(in the rows, 128 means zero)
Facts:
brades κ plidril; brades κ kudre; brades κ napu; brades κ skeka
bragrinum κ flate; bragrinum κ bazadrek; brefen κ kiste; brefen κ skilek
brefen κ plabogum; brekufli κ trutraval; brekufli κ grinon; brekufli κ skeka
dobik κ bosti; dobik κ nisi; dobik κ plidril; dobik κ trulamel
doflu κ nisi; doflu κ detu; doflu κ bazadrek; dogobin κ grinon
dogobin κ vuzi; dogobin κ bretol; dogobin κ skeka; drivim κ vuzi
drobi κ trulamel; druflom κ gridas; druflom κ kudre; grobruk κ dralogro
grobruk κ kagisim; grono κ brustan; keror κ bribruk; keror κ dralogro
keror κ zibem; keror κ larur; kletre κ bosti; pidrun κ bifudras
pidrun κ larur; pidrun κ plidril; pidrun κ stegas; pidrun κ gretron
pivimun κ bribruk; pivimun κ bifudras; pluskibru κ bosti; pudre κ stotren
pudre κ grinon; pudre κ klater; pudre κ detu; pudre κ gretron
rovos κ loplan; rutril κ plidil; rutril κ zugik; rutril κ grinon
samin κ trufle; samin κ skisivi; sibes κ trutraval; sibes κ bosti
sibes κ nere; sibes κ flate; sibes κ trulamel; skestam κ bribruk
skestam κ britro; skestam κ klater; skestam κ pluvavo; skestam κ nobibris
skestam κ faklen; tivis κ trelur; tivis κ nere; trodra κ nenemu
trodra κ zuduman; trodra κ klibun; trodra κ drore; trubosik κ plidil
trubosik κ zibem; trubosik κ detu; trubosik κ skufi; truflum κ biplom
truflum κ klater; truflum κ drore; vave κ brustan; vave κ statroklok
vave κ kudre; vave κ loplan; zadrofla κ restun; zadrofla κ kiste
zadrofla κ pitrak; zadrofla κ drore; zadrofla κ plabogum; bazadrek Φ trigon
biplom Φ kino; bosti Φ zibon; brades Φ zadrofla; brefepe Φ trufle
bretol Φ skeka; britro Φ bifudras; brunus Φ faklen; brustan Φ trelur
detu Φ dogobin; dobik Φ nere; doflu Φ grobruk; dogobin Φ stotren
dralogro Φ pidrun; drivim Φ larur; faklen Φ skufi; fleklon Φ dralogro
gralam Φ pivimun; gretron Φ mustan; gridas Φ pluvavo; grinon Φ plidril
grodeplem Φ stegas; grono Φ pladra; kagisim Φ fleklon; kino Φ gridas
klater Φ truflum; kletre Φ keror; kudre Φ skestam; loplan Φ drobi
mustan Φ brefepe; napu Φ sibes; nenemu Φ kagisim; nere Φ trodra
nobibris Φ paralol; paralol Φ pitrak; pidrun Φ restun; pitrak Φ vuzi
pivimun Φ klibun; plabogum Φ dobik; plebrul Φ trutraval; plidil Φ brades
plidril Φ kletre; pluskibru Φ gretron; pluvavo Φ plabogum; restun Φ bribruk
skisivi Φ statroklok; statroklok Φ biplom; stegas Φ vave; stotren Φ trulamel
tivis Φ testi; trigon Φ brukam; trizom Φ bretol; trufle Φ trizom
truflum Φ bosti; trutraval Φ druflom; zibem Φ kudre; zibon Φ plebrul
bazadrek τ a; bifudras τ d; biplom τ c; bosti τ b
brades τ a; bragrinum τ b; brefen τ e; brefepe τ d
brekufli τ b; bretol τ e; bribruk τ e; britro τ a
brukam τ e; brunus τ a; brustan τ a; detu τ b
dobik τ e; doflu τ e; dogobin τ e; dralogro τ b
drivim τ c; drobi τ d; drore τ e; druflom τ a
faklen τ c; flate τ d; fleklon τ d; gralam τ a
gretron τ b; gridas τ c; grinon τ b; grobruk τ e
grodeplem τ b; grono τ b; kagisim τ c; keror τ a
kino τ b; kiste τ b; klater τ b; kletre τ d
klibun τ b; kudre τ d; larur τ d; loplan τ b
mustan τ d; napu τ a; nenemu τ c; nere τ b
nisi τ c; nobibris τ d; paralol τ d; pidrun τ a
pitrak τ b; pivimun τ b; plabogum τ a; pladra τ a
plebrul τ e; plidil τ d; plidril τ a; pluskibru τ b
pluvavo τ e; pudre τ c; restun τ a; rovos τ a
rutril τ d; samin τ e; sibes τ d; skeka τ b
skestam τ d; skilek τ e; skisivi τ a; skufi τ c
statroklok τ b; stegas τ a; stotren τ b; testi τ b
tivis τ e; trelur τ e; trigon τ b; trizom τ a
trodra τ a; trubosik τ e; trufle τ e; truflum τ c
trulamel τ b; trutraval τ c; vave τ a; vuzi τ a
zadrofla τ a; zibem τ c; zibon τ c; zuduman τ d
zugik τ b

Known rows:
[143 218 113 125 159 122  98 167] -> dobik
[128  62 131 106 105 151 184 142] -> brefepe
[129 217 111 152 170 130  87 137] -> pluvavo
[105 191 115 143 133 126 171 165] -> skisivi
[123 101 116 143 112  90 135  94] -> druflom
[103 133 137 118 135  83 153 101] -> stegas
[132 155 108 144 129 130  91 125] -> dogobin
[127 240 137 173 156 149  81 197] -> gridas
[138 141 137 106 149 109 124 159] -> nere
[117 181 136 147 145 156  72 137] -> skufi
[125 175 152 128 130 138  66 150] -> trutraval
[140 147 121 139 133 121  70 109] -> plebrul
[129 102 134 114 125 120 142 125] -> klater
[131 204 133 125 131 151 116 197] -> drivim
[132 141 143 141 133 111  59  93] -> trufle
[138 152 117 155 132 130  61 100] -> brukam
[136  77  94 124 115 147 147 132] -> bragrinum
[147 189 149 113 161 100 139 125] -> trodra
[121 201 145 138 149 145  86 150] -> faklen
[114 196 130 136 147 144 110 152] -> kagisim
[136 163 115 147 138 136  80 125] -> samin
[118 148 147 107 125  83 166 134] -> brunus
[115  63 108 127 123 157 182 121] -> larur
[128  76 126 115 120 117 135 104] -> gretron
[134  96 135 140 118 103 126 132] -> loplan

Rows:
[115 145 165 127 127  52 138 132] : brustan
[129 119  82 191 133 159 130 148] : statroklok
[130 244 127 168 153 201  84 183] : biplom
[135  93 167 107 120 161 148 135] : zuduman
[143  92 116 148 117 117 145 150] : grono
[128 138 132 143 129 117  56  89] : bretol
[125  76 100 114 111 168 210 160] : rutril
[115 112 137 120 113  84 147  93] : trizom
[131 187 147 133 137 154  84 156] : zibon
[131 138 139 132 126 116  37 105] : trelur
[113 145 155  99 118  72 158 125] : bazadrek
[156 177 177 132 146 134  32  97] : skilek
[127 153  68 158 150 148 107 101] : grobruk
[127  76 124 116 116 122 124 114] : bosti
[150  86 141 139 129 149  89  74] : klibun
[133 133 183 113 124  98 108  81] : restun
[123 192 150 132 135 140  75 166] : nisi
[144 198 149 127 132 164  90 160] : truflum
[131 135  72 159 137 177 151 150] : kino
[119  78  96 132 129 131 148  92] : dralogro
[126 130 129 138 118  73 152 123] : rovos
[111 119 132 129 127  85 131  86] : vuzi
[142 165 130 115 121 122  90 158] : tivis
[138 211 186 110 164  90 123 134] : plabogum
[125 143 110 155 145 124  62  73] : bribruk
[118  75 132 104 112 143 173 152] : flate

Now the same nodes, written a new way:
Known rows:
[140 152 130 136  99 111 154 107 107 151 140 169 166  96  57 105 126 136
  83 126 142 127 172 142 130 115 160 110 155 123 119  80 137 116 127 136
 107 161  82 114 145 104 114 172  57 122 123 177 176  98  77 161 119 140
 102 103] -> kletre
[147 129 182 101 176  73  99 162 135 146 112 144 123 121 134 125 178 154
 158 128 131 120 128 109 155 116  85 118 147 167  93 177 138 116 182  92
 151 156 189 166 120 144 114 137 147 103 118 146 105 124 127 130 117 165
 165 109] -> druflom
[166  68 152  40 153 100 115 179 120 152 120 152 118 145 141 151 153 134
 133 110 111 127 116  60 122 177  82 176 140 134  93 127 102 118 107 104
  88 133 195 122 152 176 151 143 176  88 145 178  89 103 152 165 119 165
 158  58] -> skisivi
[149  79 106 154 104 149 147 159 167  69  91 130 121 151 116 142 131  88
 158  53 129 112  66  93 118 167 134  51  82  73 168 114 139  99 146  93
 124 157 220 138 135 108 160 113 138 158 179 131 102 152  99 141 126  97
 114  99] -> dobik
[137  95 130 166 100 144 133  84 101 127 142 131 144 146 161 138 173 108
  88 157 162 101 125 123 122 110 119 128 133 183 128 147 158 118 144 151
 147  99 118  94 148 120 122  92 188 117 113 183  97 177 130 112 130 105
 188 113] -> faklen
[136 106 138 167 116 170 130  98 108 137 138 140 140 136 168 138 156 121
 107 147 162 113 114 118 125 104 149 127 142 197 129 137 138 100 150 125
 160  93  91 114 117 108 136 133 192  92 104 216  83 212 119  95  98 106
 198 135] -> nenemu
[ 94 154 124 146 119 141 162 126  88 160 126 155 153  89 102 166 115 152
 149 109 133 153 184 122 134 139 139 147 185 183 120  82 121 151 144  95
 151 103  66 110 134 106 118 158  65 138 119 130 171 106  93 157 117  87
 110 172] -> fleklon
[164 123 130 169  99 119 160 109 106 173 137 154 181 123 113 129 164 144
 142  83 129 123 131 129 119 141 136 123 131 159 107  83 138 140 126 110
 163 160 115  81 128 133 130 114  66 156 138 218 129 109 112 172 112 117
 113 112] -> flate
[ 86 139 105 135 119 134 159 113  96 147 132 166 144  93 113 159 126 140
 132 121 134 143 163 119 117 141 160 173 169 161 107  60 117 154 120 104
 155 105  79  93 148 119 121 147  67 150 123 129 188  82 104 159 120  81
 120 162] -> nobibris
[149 101 173  73 168  73 106 159 140 129 121 148 138 123 142 137 171 138
 140 138 124 118 100 113 120 135  99 125 144 157  81 161 132 121 156  99
 144 152 194 158 120 150 114 136 141 106 137 137  96 112 149 121 130 150
 157 107] -> rovos
[ 85 148 106 165 119 117 163 116  98 154 122 143 142  98  99 147 127 145
 133 116 121 148 176 125 106 138 139 149 172 170 112  70 127 162 152 116
 148 101  88  91 153 107 112 138  68 156 127 115 189  68 107 178 129  89
 110 150] -> bifudras
[139 129 139 161 102 112 151 111  98 168 131 172 197 108 109 135 164 142
 177 108 120 115 121 117 114 129 135 123 137 163 106  85 135 148 146 107
 161 156 104  91 147 135 120 101  73 141 137 223 123  98 120 146 117 119
 109 112] -> kudre
[ 63 129 134  81 180  96  96 167 131 110 126 115  93 110 142 142 124 139
 129 121 107 152 172 106 104 129  88 148 173 179 100 155  94 145 160 106
 144 112 153 117 123 147 102 189 123 112 125  47 152  96 121 150 136 148
 137 123] -> vuzi
[114 106 106 132 103 146 118  88 123 100 157 126 127 121 109 104 121  85
  40 194 166  96 162 118 104  83 151  92 164 167 139 143 156 103 111 172
 105  96  57 113 129  93 115 169 163  92 115 159 152 167 114  96 144 127
 173 102] -> zibem
[151  87  79 161  95 164 144 149 167  92 114 130 110 150 119 145 140  92
 190  82 130 124  74  80 115 152 120  93  93  93 165 103 141 104 130  86
 111 124 216 147 156 115 170 102 149 140 191 139 111 112 127 139 131 108
 128  85] -> pluvavo
[ 86  94 151  47 164  90  97 137 171  76  99 117 117 141  66 134 144 122
  45 131 117  92 157 122 103 120 153 118 129 110 130 139  98  99 160 115
  73 157 209 187 166  87 120 219 137  95 139 117 137 107 108 166 108 165
 123  75] -> trodra
[ 80 116 126 152 117 152 132 111  89 121 142 114 110 119 139 168 104 109
  76 148 150 137 159 127 117 117 109 130 188 212 144 147 130 142 148 146
 132  57  76  91 128 109  90 146 177 127  99  87 148 185 100 113 136  77
 172 186] -> zibon
[130 159 147 134 120 123 114  91 139 127 124  96 102 157 187  94 106 147
 169 141 116 120 111 202 122 136 143 135  57 109 140 150 150 163 120 195
 154 149 119 109 125 176 120  49 112 153  97 150  96 126 176 100 115 148
  74  82] -> skeka
[152 111 170  76 166  66 106 150 142 119 122 154 126 130 142 125 172 137
 131 119 132 125 105 109 126 128  98 133 140 138  85 152 135 123 159 103
 161 160 195 147 111 161 115 140 132 116 119 141  98 103 143 134 123 152
 155 107] -> brades
[137 160 137 143 130 136 119 104 141 167 110  96 132 166 140 120 112 160
 154 151 108 102 106 163 154 107 130 177  75  90 154 156 109 147 117 146
 135 142 131 134 136 120 131  72 152 133 121 150  92 129 158 119 112 153
 101 156] -> klibun
[154  90 168  67 163  85  97 172 141 135 129 144 137 129 148 139 164 128
 146 136 112 124 104 102 111 118 117 145 144 166  78 146 131 122 145  84
 140 166 176 147 108 144 117 135 132 100 143 157  96 121 151 115 126 147
 151 102] -> brustan
[ 62 127 118 167 113 155 133 126  82 134 140 124  88 116 150 142 123 115
  90 147 149 147 166 120 109 104 114 118 170 203 126 156 136 130 163 140
 159  73  56  61 127 111  92 171 183 135 100  91 153 189  81 114 127 110
 178 159] -> trutraval
[144 148 124 145 125 126 121 126 137 146 121 122 127 155 161 105  99 138
 152 154 117 114 102 133 137 113 152 181  62  90 146 148 123 147  81 132
 179 158  96 108  92 135 135  84 146 128 124 168  95 136 165 110 123 148
 110 127] -> grinon
[ 81 164 130 131 139 144 130 124 117 144  96  86  95 140 126 140  50 145
 125 146 102 145 152 162 154 134 130 189 111  94 160 142 114 166 121 152
 113 105  82 119 122 123 105 111 132 147 112  57 150 134 137 121 140 122
  83 186] -> testi
[152 139 120 167 115 140 162 102 105 163 143 162 201 120 115 141 167 158
 146  87 133 110 128 128 118 138 159 136 124 173 114  84 111 140 139 115
 157 132 120 121 152 119 144 112  67 131 124 231 112  95 127 174  94 110
 108 127] -> zuduman

Rows:
[126 112 141 136 108 126 137 129 147 136  64 104 107 195 124 135  98 123
 118 129  96  86 100 145 107 134 159 170  38  69 164 137 133 146 107 133
 143 188 145 100 116 117 127  93 148 148 141 159  89 160 130 141 116 139
  81 118] : nere
[129  61 135 147  99 133 142 109  99 117 111 154 135 156 137 150 138 100
 100 150 132  78  89  86  88 138 117 102 138 174 140 137 153 115 145 156
 115 110 123  57 162 134 105 114 206 136 124 202  77 169 124 124 115 118
 169  86] : gridas
[165 141 109 158 151 136 154  91 148 140 119 149 145 157 174 105 149 152
 117 139  99 122  95 170 108 119 149 164  16  86 131 148 124 126  93 169
 122 150  80 105 118 167 131  54 127 155 116  99 117 127 181 105 150 159
 117 136] : gretron
[ 70 120 122 162 129 152 132 122  97 131 130 113  91 111 152 159 110 105
  90 166 162 135 174 123 115 118 142 140 187 206 144 138 149 132 150 128
 147  51  65  92 122 108 116 153 172 122 104 100 156 185 108 112 136  91
 198 166] : kagisim
[ 66 117 115 164 122 140 137 104 103 112 139 100  93 127 142 151 112 113
  72 153 142 128 169 123  99 125 114 108 172 195 146 151 141 140 153 166
 141  56  87  69 140 124  97 152 159 146 103  70 161 171 117 122 136  88
 172 148] : skufi
[153 116 173  83 174  96 108 136 142 133 131 121 136 131 138 135 186 152
 116 111 134 118 115 137 134 135 100 134 137 146 101 171 111 111 163 104
 128 140 223 170 138 140 127 155 136 105 124 136  73 110 144 161 105 155
 157 131] : zadrofla

